[[ -8 -24  27  15 -21]
 [-11 -25  25  19 -38]
 [ 20  15  31   8   7]]
=>
[[-24  27]
 [-25  25]]

[[-42  -5   6  15]
 [  3 -27   6 -23]
 [  2   5  -6  11]
 [ 10  33  25 -22]]
=>
[[ -5   6]
 [-27   6]]

[[ -7 -14  33]
 [-12  47  22]]
=>
[[-14  33]
 [ 47  22]]

[[ 21 -24  -6 -17 -25]
 [-36  -2  36  -6  14]
 [ -3 -25 -23 -36 -34]
 [-23  -3  24  39  26]]
=>
[[-24  -6]
 [ -2  36]]

[[  1   2 -35  24   0]
 [  9   0  -5  -8  -2]]
=>
[[  2 -35]
 [  0  -5]]

[[  5 -18  21]
 [-38 -10 -10]
 [-39  -1 -17]
 [ -3  11  11]
 [  0 -44  30]]
=>
[[-18  21]
 [-10 -10]]

[[ -4   6 -11   4]
 [ 10   7  27 -18]
 [-11 -21  46  34]]
=>
[[  6 -11]
 [  7  27]]

[[ 13 -39   0   4]
 [-45  37  17  34]
 [-34  12  18 -36]
 [ 23  38  27 -38]]
=>
[[-39   0]
 [ 37  17]]
---
[[  4   6 -11  21 -16   9  14 -24  15 -20  25  25]
 [-36  18  -2 -25   7  20 -20 -32  24  35 -18  -5]
 [ 22  37  29  -2  12 -40  23   9  17  34  12 -13]
 [-17 -37  27 -14 -37  18 -17  -8  40  16  28  15]
 [-14  10 -24 -36 -33  20  23 -28  -5  10 -31 -15]
 [ 33   4  -9 -21 -39 -11  26  -4 -26 -30 -28 -14]
 [-30  -6  17  31 -17  14 -22 -38  -7 -40 -16  10]
 [  1 -14 -26  33  27  -9 -31 -27   2   8 -11 -38]]
=>
[[ 22  37  29  -2  12 -40  23   9  17  34  12 -13]
 [-17 -37  27 -14 -37  18 -17  -8  40  16  28  15]
 [-30  -6  17  31 -17  14 -22 -38  -7 -40 -16  10]
 [-36  18  -2 -25   7  20 -20 -32  24  35 -18  -5]
 [ 33   4  -9 -21 -39 -11  26  -4 -26 -30 -28 -14]
 [  4   6 -11  21 -16   9  14 -24  15 -20  25  25]
 [-14  10 -24 -36 -33  20  23 -28  -5  10 -31 -15]
 [  1 -14 -26  33  27  -9 -31 -27   2   8 -11 -38]]

[[ -1  -2  -2   2   1   0   2   0  -1  -1   8]
 [-16   8  15  -9  -7  14  35 -13   2  18 -12]]
=>
[[-16   8  15  -9  -7  14  35 -13   2  18 -12]
 [ -1  -2  -2   2   1   0   2   0  -1  -1   8]]

[[ 19  -4 -14  -6  23 -27  -6]
 [ 12 -12 -21  17  10 -12  10]
 [ -9   6  11   9 -26  11  45]
 [ 17   7  12 -13  -7   4  -2]]
=>
[[ 17   7  12 -13  -7   4  -2]
 [ -9   6  11   9 -26  11  45]
 [ 19  -4 -14  -6  23 -27  -6]
 [ 12 -12 -21  17  10 -12  10]]

[[-19 -44 -37  44  20]
 [  3  48  42 -38 -15]]
=>
[[  3  48  42 -38 -15]
 [-19 -44 -37  44  20]]

[[  4  -3  12  14   5   6   5 -12  -3 -17  -7  -2]
 [  5   1  -2  -5   1   1   0  -7   9  -8   5  -4]
 [-13  -1  -5 -38  20  -3 -12   1  -5 -23 -10  13]
 [  4   2   9  -7   0  -1 -11   5 -10  -7  -6   1]
 [-11   4  10 -13  11   0 -10   1  11  -7  -7  -7]]
=>
[[  4  -3  12  14   5   6   5 -12  -3 -17  -7  -2]
 [-11   4  10 -13  11   0 -10   1  11  -7  -7  -7]
 [  4   2   9  -7   0  -1 -11   5 -10  -7  -6   1]
 [  5   1  -2  -5   1   1   0  -7   9  -8   5  -4]
 [-13  -1  -5 -38  20  -3 -12   1  -5 -23 -10  13]]

[[  2   7  -8   0]
 [ 18   8 -12  -1]
 [  9 -14  42  -3]
 [  7  -6  22  -9]
 [ -9   4  21   6]]
=>
[[  9 -14  42  -3]
 [  7  -6  22  -9]
 [ -9   4  21   6]
 [  2   7  -8   0]
 [ 18   8 -12  -1]]
